J_314: [150 154 148  92 158  97 159 140 103 168 162  89  88 107 169 159 121  94
  89 161  97 106 157  91 165 137 106]
J_564: [ 90 159 113 150 151 104  96  82 156 112 153 182 185 137  88  92 109 174
 147  83 104 126  82 143  84 117 150]
J_496: [ 81 117 129 139 137 134 125 171 114 112  86 141 147 147 154  79  96 174
 139  81 154 137 114 134 149 136 125]
J_617: [141  81 137 149  79 171 137 134 114  96  81 114 117  86 125 139 154 112
 147 135 174 154 136 147 129 139 125]
has: [137 134 114  96]
yes
perm: [117 150  90 159 113 150 151 104  96  82 156 112 153 182 185 137  88  92
 109 174 147  83 104 126  82 143  84]
J_564
has: [112 156]
no
has: [ 81 113]
no
perm: [125 139 129 147 136 154 174 135 147 112 154 139 125  86 117 114  81  96
 114 134 137 171  79 149 137  81 141]
J_617
has: [112  85]
no
has: [159 121  95]
no

J_778: [ 83  80 134  87 100 110  71 137 142 148 151 148 142 130 119 109 103  99
 102 131  90 137 140 154 163 175 112 173 171 157 142 133 110 104  89  86
  79  89  91 102 118 129 140 144 147 149 148 115 131 128 117 112 114 114
 118 126]
J_179: [ 84  79 119  96 113 129  99 151 149 140 130 117 109 103 101 109 122 139
 156  68 138 106 165 154 131 115 158  88  82  89 102 109 125 143 149 154
 144 138 126 116 110 112 124 132 147 162 170 201 167 153 138 112  89  72
  62  59]
J_562: [ 82  80 138  84  96 106  82 131 138 148 151 152 147 141 131 121 116 105
 102 123  95 155 115 129 139 153 100 173 178 179 174 165 148 137 126 111
  98  89  84  82  87  86 100 107 120 130 140 106 149 153 145 145 139 124
 118 117]
J_990: [107 171 107 150 135  84 171 150  92 141 142 126  99 157 128  84 175 147
 146  89 125 163 142 164 174 176 102 139 147 167 137 149 109 112 112  81
  98 136 171 105 100  87  85 139  88 116  82 118  82 147 117  78  95 123
 123 174]
J_974: [146  89 141 116 109 174 157 171 171 142 150 150 176 147 107 118  84 102
  98 135 126 123 167  84 139 128 136 147 149 105  85 100  87 139  82 163
 107 164 171 123 125 112 174  78 142 112 147 117 137  82  92 100  81  95
 175  88]
J_608: [ 81  79 131  84  87  96 122 114 127 136 143 143 151 152 143 141 135 126
 123 171 104 161  98 103  98 108  80 123 130 149 150 165 171 176 179 179
 171 162 160 142 126 120 108  94  87  86  81 158  87  87  96 105 114 124
 129 145]
J_529: [ 81  79 161 108 130 143  93 141 127 112 101 100 114 130 155 173 179 166
 150  84 123 137  82  95 106 130  80 151 144 134 126 109 118 124 142 162
 171 171 160 136 102  78  61  63  82 111 148 106 193 186 159 132 106  93
  84 107]
J_433: [ 82  78 123  84  87  92 116 107 117 128 135 139 142 147 149 147 147 146
 136 139 123 167 107 112  98 100 100 102 109 112 118 125 141 150 157 162
 171 171 174 176 174 171 164 150 142 137 126 175 105  95  89  85  81  82
  84  88]
J_153: [ 83  79 127 102 126 139 139 148 142 128 114 100  99 108 125 147 160 173
 177 171 138 100 107  87  81  85  93 116 137 149 150 149 141 124 119 111
 116 130 146 162 174 171 164 138 115  86  74 201  69  87 117 145 173 188
 184 174]
J_345: [ 83  78 115  93 104 125  88 144 149 148 139 130 118 108 101  96 103 119
 129 115 114 106 182 171 163 153 151 116  95  89  86  84  87 104 119 128
 144 146 153 142 142 129 116 113 115 118 118 175 149 161 173 172 165 156
 140 126]
J_738: [ 84  78 119  90 104 120  82 141 149 148 143 139 128 114 107  96 103 105
 116 147 100 106 174 171 172 168 132 144 123 104  94  84  79  84  89 103
 116 130 139 149 150 145 140 132 125 118 111 158 113 128 138 152 165 177
 173 174]
perm: [150 174 107 117 126  87 118 164 109  98 107 174  89 146 112 176 105 142
 157  95 116 100  84 139 102 123 171 171  88 137 150 167 147 147 147 112
  78 135 100 175 136 141 128 123  85 162  82 171 142  84 125 149  92 139
  81  82]
J_433
has: [71 62]
no
perm: [ 78  81  82  82  84  84  85  87  88  89  92  95  98 100 100 102 105 107
 107 109 112 112 116 117 118 123 123 125 126 128 135 136 137 139 139 141
 142 142 146 147 147 147 149 150 150 157 163 164 167 171 171 171 174 174
 175 176]
J_974

J_626: [ 94 126 128 103 138 159 135]
J_213: [ 94 103 159 127 138 128 135]
J_757: [134 128  94 159 138 126 103]
J_954: [128 127 159 138 134  94 103]
perm: [ 94 103 127 128 135 138 159]
J_213
perm: [135 128 138 127 159 103  94]
J_213
has: [126 128]
yes
has: [127 127]
no
perm: [135 159 138 103 128 126  94]
J_626

J_107: [135 136 148 114 151  89 114 104 152 113]
J_618: [114 148 152 114 151  89 104 136 112 135]
J_655: [135 136 148 114 154  89 114 104 152 113]
J_93: [157  98 100  66 108 153 154 158 132 106]
J_887: [104 152 135 136  89 113 148 151 112 114]
perm: [132 153 108 106 158  66  98 157 154 100]
J_93
perm: [ 89 104 112 113 114 135 136 148 151 152]
J_887
perm: [113 151 148 135 114 112  89 104 136 152]
J_887
perm: [136 148 114 151  89 114 104 152 113 135]
J_107
perm: [135 112 136 104  89 151 114 152 148 114]
J_618
has: [135 136 148]
yes

J_985: [145 123 124 127 134 152 121  99 130 146 125 116 135  72 108 138 143 132
 137 150 143 101 169 127 128 126 148 121 141 131 111 150 145 131 141]
J_594: [151 141 148  98 142 146 126  93 103 126 146 109 113 169 135 140 114 139
 125 115  99  96  91 111 160 114 112 120 116 123 123 119 111 114 136]
J_603: [ 89 107 108 137 109 120 150 129 149 127  83 153 183  85 123 124 145 127
 111 137 127 153 162 110 140 106 117 115 143 163 131 118 130 147 119]
J_156: [145 123 124 127 134 152 121  99 130 146 125 116 135  72 108 138 143 132
 137 150 143 101 169 127 139 134 121 126 135 144 155 143 112 135 135]
J_309: [126 111 123 127  72 137 131 128 116 152 150 169 146 122 141 124 150 125
 134 143 108 132 135 143 101 130  99 138 127 131 121 145 148 141 145]
has: [169 127 139 134 121]
yes
perm: [ 72  99 101 108 111 116 121 121 123 124 125 126 127 127 128 130 131 131
 132 134 135 137 138 141 141 143 143 145 145 146 148 150 150 152 169]
J_985

J_147: [100 136 127 137 120 136 133 139 150 134 118 134 135 128 136 129 113 110
 134 132 141 113 128 131 200]
J_165: [118 161 109 125 131 128 113 150 134 123 107 120 109 119 151 145  99 120
 154 128 123 124 140 138 179]
J_206: [106 133 138 138 100 167 146 126 125 123 142 165 159 121 129 158 155 127
 131 124 155 141 147 132 125]
J_127: [130 100 131 135  97 122 128 122 117 140 141 164 164 132 151 104  96 133
 104 103 134 107 118 123 116]
J_482: [138 152  96 139 131 145 129 145 125 104  92 153 139 128 150 160 109 109
 132 131 107 136 141 140 103]
J_268: [131 103 120 108 149 123 136 145 138 166 106 156 155 144 139 101 131 103
 124 144 129 112  96 139 149]
J_227: [152 136 127 137 120 136 133 139 150 134 118 134 135 128 136 114 126 110
 134 132 141 113 128 131 200]
J_569: [132 104 145 128 152 105 147 127 143 153 117 112 162 148 123 120 138 102
 110 144 107 110 102 102 106]
J_814: [119 120 111 152 129 110  88 110 156 109 134  98 113 133 105 105 149 135
 118 119 136 161 142 121 146]
J_703: [110 134 136 114 134 137 150 137 127 152 135 128 200 113 126 131 120 141
 139 134 128 132 133 136 118]
J_210: [119 120 111 152 129 110  88 110 156 109 134  98 113 133 105 105 149 135
 118 119 136 161 142 123 150]
perm: [110 113 114 118 120 126 127 128 128 131 132 133 134 134 134 135 136 136
 136 137 139 141 150 152 200]
J_227
has: [138 166 106 155]
no

J_85: [127 115  84  91 113 112 101 120 137 164 112 160 132 173  97]
J_224: [ 71 150 111 156 175 178 133  77  91 109 164 152  71  97 176]
J_434: [ 70 152 156  77 109 164 133  97 178  71 150  91 175 176 111]
J_329: [166 104 170 160  94  88 158 175 165 132  96  82 167 109 112]
J_37: [101 173 112 120 164  85 137 112 160 127 115 113  97  91 132]
perm: [176  97  71 152 164 109  91  77 133 178 175 156 111 150  71]
J_224
perm: [ 71  71  77  91  97 109 111 133 150 152 156 164 175 176 178]
J_224
perm: [ 84  91  97 101 112 112 113 115 120 127 132 137 160 164 173]
J_85
has: [132 173]
yes
has: [113 112 101]
yes

J_861: [104  92 107 201 206 196]
J_468: [156 152 142 124 105 126]
J_796: [106 199 200  90 170 180]
J_631: [166 102 124 183 179 128]
J_250: [106 199 200  90 131 140]
J_828: [140  94 115 195 194 141]
J_168: [101  99  83 182 125 189]
J_109: [140  94 115 195 194 158]
J_540: [167 134 145 148 151 121]
J_911: [100 102  74 175  96 186]
has: [115 195 194 142]
no
perm: [186  96 175  74 102 100]
J_911
has: [207 196]
no
has: [102  74 175  96]
yes
has: [105 124 142 152]
no

J_196: [ 84 125 163 110 157 162  86 113 151 169 119  70  66 102 130 106]
J_930: [118 118 136 143 139 102 131 107  87 133 173 132 134 129 132 194]
J_666: [100 133 130 129 160 114 117 148 113 152 119 135 136 114 131  94]
J_89: [122 100 139 112 137 103 163 107 119 118 122 126 119 118 116 133]
J_979: [123 153 115 145 138 136  82 126 161 143  96 141 133 165 131  96]
J_777: [111 136 127 143 130 134 112 116 117 139 141 123  96 122 121 157]
J_264: [113 129  94 148 114 130 133 136 132 117 114 152 119 135 160 100]
J_758: [ 82 122 157 132 162  85 114 142  90 120 138 106  91 115 128 137]
J_839: [126 116 143 100  85 107 166 142 111 118 103 124 118 120 120  94]
J_174: [115 112 134 123  96 117 143 157 136 121 130 127 139 122 141 111]
J_574: [114 135 113 148 136 130 133 117 129  95 160 114 132 100 119 152]
perm: [ 94 100 113 114 114 117 119 129 130 132 133 135 136 148 152 160]
J_264
perm: [ 94 100 113 114 114 117 119 129 130 131 133 135 136 148 152 160]
J_666
perm: [ 96 122 121 157 111 136 127 143 130 134 112 116 117 139 141 123]
J_777
perm: [139 102 118 107 136 131 118 143 133 194 129 134  87 173 132 132]
J_930
has: [114 135]
yes
has: [100 143]
no
perm: [100 113 129  94 148 114 130 133 136 132 117 114 152 119 135 160]
J_264

J_565: [140 140 108 105 154 117]
J_39: [140 154 108 140 106 117]
J_866: [ 98 142 190  74 119  89]
has: [140 105 117]
no
perm: [106 108 117 140 140 154]
J_39
has: [105 154]
yes

J_588: [102 106  97 117 178 142 105  63 100 102 124 130 155 124 118 120 149  68
 117 119  97 101 132 124 134 146 176 141]
J_689: [102 134 111 121  78 139 121 118  89 131 147 160 156  99 121 122  74 140
 126 150 111  89  93 137 136 136 128 167]
J_301: [102 149 152 132 113 110  91 103 116 120 120 144 101 117 113 110 126 146
  94 110 152 137 121 123 131 124 135 167]
J_750: [102 153 123 127 106 104  99 126 121 114 163 142 114 123  92 136 132 129
 121 110 123 147 135 124 131 118 140 128]
J_831: [102 124 104  94 176 125 116  87 145 116  95  78 136 123 143 120 109  84
 135 130 104 119 137  99 102  91 148 143]
J_480: [ 78 104 116 125 124 143  87 123 143 136 120  84 130  94  91 102 104 176
 102  99 116 119 148  95 136 109 137 145]
has: [ 91 148]
yes
perm: [145 137 109 136  95 148 119 116  99 102 176 104 102  91  94 130  84 120
 136 143 123  87 143 124 125 116 104  78]
J_480
perm: [102  95 104 123 135  91 176  99 109  84 137  94 120 116  78 102 116 124
 125  87 104 143 130 119 143 145 136 148]
J_831
has: [126 121]
yes
has: [120 118 124]
no

J_584: [ 92  76  68  68  68  81  94 109 128 147 164 177 182 177 176 177 163 148
 130 111  95  84  83  81  83  84  87 104 122 143 159 156 156 173 185 182
 170 153 135 115  98  89  73  76  82  83  86  98 116 135 155 168 178 168
 186]
J_962: [112 104 104 109 145 100 158 157 137 144 100 104 159 155 147 153 110  98
 148 137 154 100 105 122 156 134 134 108 119 102 153 103 112 103 146 124
 140 101 150 100 152 116 128 130 133 123 143 124 104 114 149 156 153 107
 120]
J_428: [154 147 134 123 110 104 100 103 104 112 124 137 146 153 158 156 151 143
 130 119 107 100  98 101 108 116 128 140 149 155 159 153 148 137 124 114
 104 105 103 102 112 122 134 144 152 156 157 153 145 133 120 109 104 100
 100]
J_717: [152 147 141 134 129 121 116 109 104 101 106 103  97 100 102 108 112 119
 124 133 138 145 149 152 157 159 158 156 154 152 144 142 135 127 119 114
 109 105 103  98  98 100  99 105 109 114 122 126 134 140 146 151 154 156
 158]
J_691: [ 97  72  68  64  72  98 132 164 180 168 184 180 152 120  86  78  80  71
  81 108 144 174 187 175 173 170 140 107  79  64  61  66  89 120 156 182
 177 184 188 161 130  96  73  76  82  83 100 134 165 179 160 168 178 151
 115]
J_548: [108 185 193  78 174 195 120 177 131  93  82 185  71 161 188 169  80 149
  86 149 173  84 100 180  89  71  81 116 171 189 160 175 170 138 128 190
 141 196 161 106  82 166 106 172 137 189  84 127 184 152 159  83  83 117
  81]
J_730: [137 108  83  68  65  71  89 109 139 166 184 180 182 177 154 126  99  76
  71  78  82  93 121 149 173 170 158 161 160 146 116  89  76  90 102 106
 104 133 159 181 193 193 184 160 133 104  83  79  78  84  91 113 143 168
 186]
J_747: [ 99  85  72  64  65  71  89 103 104 101 117 134 152 168 176 177 163 148
 158 174 175 161 146 129 113  95  82  76  73  64  61  66  76  90 104 121
 137 156 167 181 189 196 195 189 180 172 160 142 127 110  93  99 104  90
  84]
J_668: [ 92  72  83 107 132 157 171 164 180 168 144 118  94  82  83  78  92 119
 145 169 181 187 178 158 132 105  82  76  73  82 104 130 156 173 185 182
 170 148 121  98  95  89  73  89 114 143 166 175 170 179 160 135 108  90
  84]
J_964: [159 173 185 189 185 174 171 161 152 141 131 120 108 100  89  81  80  71
  71  78  82  84  83  81  83  84  82  86  93 106 116 127 137 149 160 169
 177 184 188 190 193 196 195 189 180 172 166 175 170 161 149 139 128 117
 106]
J_963: [159 173 185 189 185 174 160 139 117 101 106 103  94  82  83  96 117 138
 158 174 181 187 187 175 159 140 117  96  79  70  64  69  78  95 114 136
 157 176 185 190 189 178 161 141 120  99  83  79  78  84  91  99 115 137
 158]
J_419: [104 115 130 142 155 164 165 161 152 141 128 115 103  97  92  96 102 114
 127 141 153 161 165 163 154 143 130 117 105  94  92  95 100 110 124 136
 150 158 165 164 158 148 134 121 106  99  91  93  98 107 122 135 147 159
 165]
perm: [172 166 175 170 161 149 139 128 117 106 159 173 185 189 185 174 171 161
 152 141 131 120 108 100  89  81  80  71  71  78  82  84  83  81  83  84
  82  86  93 106 116 127 137 149 160 169 177 184 188 190 193 196 195 189
 180]
J_964
has: [104 102 112]
no
perm: [186 168 178 168 155 135 116  98  86  83  82  76  73  89  98 115 135 153
 170 182 185 173 156 156 159 143 122 104  87  84  83  81  83  84  95 111
 130 148 163 177 176 177 182 177 164 147 128 109  94  81  68  68  68  76
  92]
J_584
has: [160 168 178 151 115]
yes
perm: [100 100 104 109 120 133 145 153 157 156 152 144 134 122 112 102 103 105
 104 114 124 137 148 153 159 155 149 140 128 116 108 101  98 100 107 119
 130 143 151 156 158 153 146 137 124 112 104 103 100 104 110 123 134 147
 154]
J_428
has: [159 133 104 106]
no

J_993: [113  91 187 129 105]
J_566: [180 114 108  96 111]
J_935: [111 114  95 180 108]
J_138: [111 163  95 180 158]
perm: [111  96 108 114 180]
J_566
perm: [108 180  95 114 111]
J_935
has: [111 114  95 181 108]
no

J_595: [173  95  79  95  94 176 121  94 119 121  96  95  63 169  79  94 120  95
 181]
J_662: [ 88 159 169 158 158  85 130 158 129 128 157  95 180  91 170 158 125 157
  78]
J_380: [ 95  94  95 120  79 121 176 121  94 169  95  96  95 120 181 173  79  63
  94]
perm: [181  95 120  94  79 169  63  95  96 121 119  94 121 176  94  95  79  95
 173]
J_595
has: [121  93 169  95  96]
no
has: [158 158]
yes
has: [ 95  96  95 120]
yes

J_775: [ 74 137 108 149 168]
J_771: [ 98 172 103 141 147]
J_205: [117 184 103 154 113]
J_340: [117  49 150 128 134]
J_751: [184 154 104 113 117]
J_324: [132  54 159 120 129]
J_374: [118  60 150 126 132]
J_634: [125 185 106 136 129]
J_16: [154 184 113 117 104]
J_218: [120 178 104 139 130]
perm: [147 141 103 172  98]
J_771
has: [ 74 137 108 149 168]
yes
perm: [103 113 117 154 184]
J_205
has: [ 98 172 103]
yes
has: [184 154 104]
yes
has: [104 117 113 184 154]
no

J_647: [142 137 142 126 131 136 126 121 128 155 131]
J_458: [122 140 131 153 164 134 160 145 168 114 106]
J_517: [128  88 145 138 124  91 109 126 134  89 128]
J_257: [124 137 145 128  88 128 126 109 134  89  91]
J_926: [145 114 106 133 164 140 122 168 131 153 160]
J_855: [113 127 135 134  99 111 127 116 136  99 103]
J_150: [112 101 115 158 146  94 130 141 166 174 163]
J_240: [139 165 155  98 115 161 141 117  97  98 106]
perm: [ 88  89  91 109 124 126 128 128 134 137 145]
J_257
perm: [133 122 145 168 160 164 131 153 114 140 106]
J_926

J_187: [ 84  77 163 149  92  86 121]
J_825: [108  93 166 194  92 104 112]
J_558: [173 169  83  98 180 131 126]
J_350: [139 106  66  80 159 160  89]
J_573: [107  90 107  99  79  97 131]
J_638: [150 115 154  85 155 177 113]
J_714: [156 138  94 110 174 174 129]
J_246: [155 150 115  84 177 154 113]
J_177: [135 104  90  82 149 177  72]
J_997: [159 114 114  88 172 175 102]
J_815: [162 170 111 113 169 131 147]
has: [115 150]
no
perm: [177 154 113 155 150 115  84]
J_246
has: [104  90  82 149]
yes
has: [159 114]
yes

J_481: [128 144  59 141]
J_883: [ 59 141 144 129]
J_709: [128 141 128 129]
perm: [ 59 129 141 144]
J_883
has: [128 141]
yes
perm: [144  59 141 128]
J_481

J_51: [145 126 172  84 193 141 132 132 121 137 101 111 166  86  77 149 115 166
 197 133 119 124 135 104  96 155 117 164 111 198 126  84 180 138  87 137
 136 146 132 140 152 125 128 141]
J_475: [145 126 172  84 193 141 132 132 121 137 101 111 166  86  77 149 115 166
 197 133 119 124 135 104  96 155 117 164 111 198 126  84 180 138  87 134
 130  52 107 117 127 148 128 134]
J_365: [145 126 172  84 193 141 132 132 121 137 101 111 166  86  77 149 115 166
 197 133 119 124 135 104  96 155 117 164 111 198 126  84 180 138  87 134
 130  52 101 117 127 148 128 134]
has: [ 87 134]
yes
has: [101 117 127 148]
yes
perm: [141 128 125 152 140 132 146 136 137  87 138 180  84 126 198 111 164 117
 155  96 104 135 124 119 133 197 166 115 149  77  86 166 111 101 137 121
 132 132 141 193  84 172 126 145]
J_51
has: [133 119 123]
no
perm: [127 148 128 134 145 126 172  84 193 141 132 132 121 137 101 111 166  86
  77 149 115 166 197 133 119 124 135 104  96 155 117 164 111 198 126  84
 180 138  87 134 130  52 101 117]
J_365
perm: [134 128 148 127 117 107  52 130 134  87 138 180  84 126 198 111 164 117
 155  96 104 135 124 119 133 197 166 115 149  77  86 166 111 101 137 121
 132 132 141 193  84 172 126 145]
J_475

J_359: [110 122 130 130 137 131 174  96 139 160 132 118 111 106  95  63  97 114
 108 144 131 114 116 135 128 113 118 143 132 116 158 128  85 108 145 155
 130 133  87]
J_973: [ 86  58 122 102 132  90  92 109 152  92 153 156 127 127 160 139 120 146
 112  85 152 100 114 151 144 153  76 118 125 145 151 112 121 144 110 131
 142  85 119]
J_500: [123 132 125 123 119 125 130 130 129 128 134 134 122 126 120 133 130 128
 117 138 135 147 125 122 133 122 130 134 128 125 136 132 123 126 117 130
 127 122 133]
J_593: [117 126 121 130 132 135 146 116 126 119 127 147 128 115 123  90 137 118
  98 144 129 131 134 121 123 123 100 145 134 142 143 129  93 107 142 149
 147 137  87]
J_333: [112 139  90 152 127 121 112 153 146  92 109 144 119 125 122 151 102 127
 114  85 132 151 100 145 118 142 131 154 160  85 156 144 120  76  86  92
 110 152  58]
J_610: [112 139  90 152 127 121 112 153 145  93 109 145 119 126 122 151 102 127
 114  86 132 151 100 145 118 142 132 154 160  86 155 144 120  76  87  92
 110 151  58]
J_352: [119 157 131 137 173 135 123 110 104 145  92 150  87 106 116  95 133 106
 100 137 138 128 122 119 122 108 143 142 121 123 137 125  81 132 139 145
 118 165 105]
J_149: [146 137 119 137 135 142 131 137 127 136 109 121 130 126 130 118 131 125
 137 115 114 104 140 129 115 131 135 118 136 133 125 115 145 120 168 107
 115 142 113]
J_10: [112 139  90 152 127 121 112 153 146  93 109 144 118 126 122 151 102 126
 115  85 133 151 100 145 118 142 132 154 161  85 156 144 120  75  86  93
 110 151  58]
J_918: [126 132 125 124 120 126 130 131 129 129 133 133 122 127 121 132 130 127
 119 136 133 143 127 123 132 123 131 132 129 126 135 130 127 126 122 128
 126 124 132]
J_140: [131 133 123 126 122 130 130 134 128 130 130 130 125 127 123 132 130 127
 123 132 130 136 130 124 129 125 132 127 131 128 132 127 133 125 132 122
 123 126 130]
J_362: [127 132 124 125 119 127 130 132 129 129 132 133 123 127 122 133 130 128
 121 134 132 141 127 123 131 123 131 130 130 126 134 130 129 126 125 126
 125 124 132]
perm: [125 142 156  76 127 153 119 146  85 151 118  85 160 131 112 132 121 144
  90 109  92 152 114 144 145 151  92 100 122  58 139 127 102 110  86 154
 120 112 152]
J_333
has: [115 114 104]
yes
perm: [119 120 121 122 122 123 123 124 124 125 126 126 126 126 126 127 127 127
 127 128 129 129 129 130 130 130 131 131 132 132 132 132 132 133 133 133
 135 136 143]
J_918
has: [133 132 129]
no

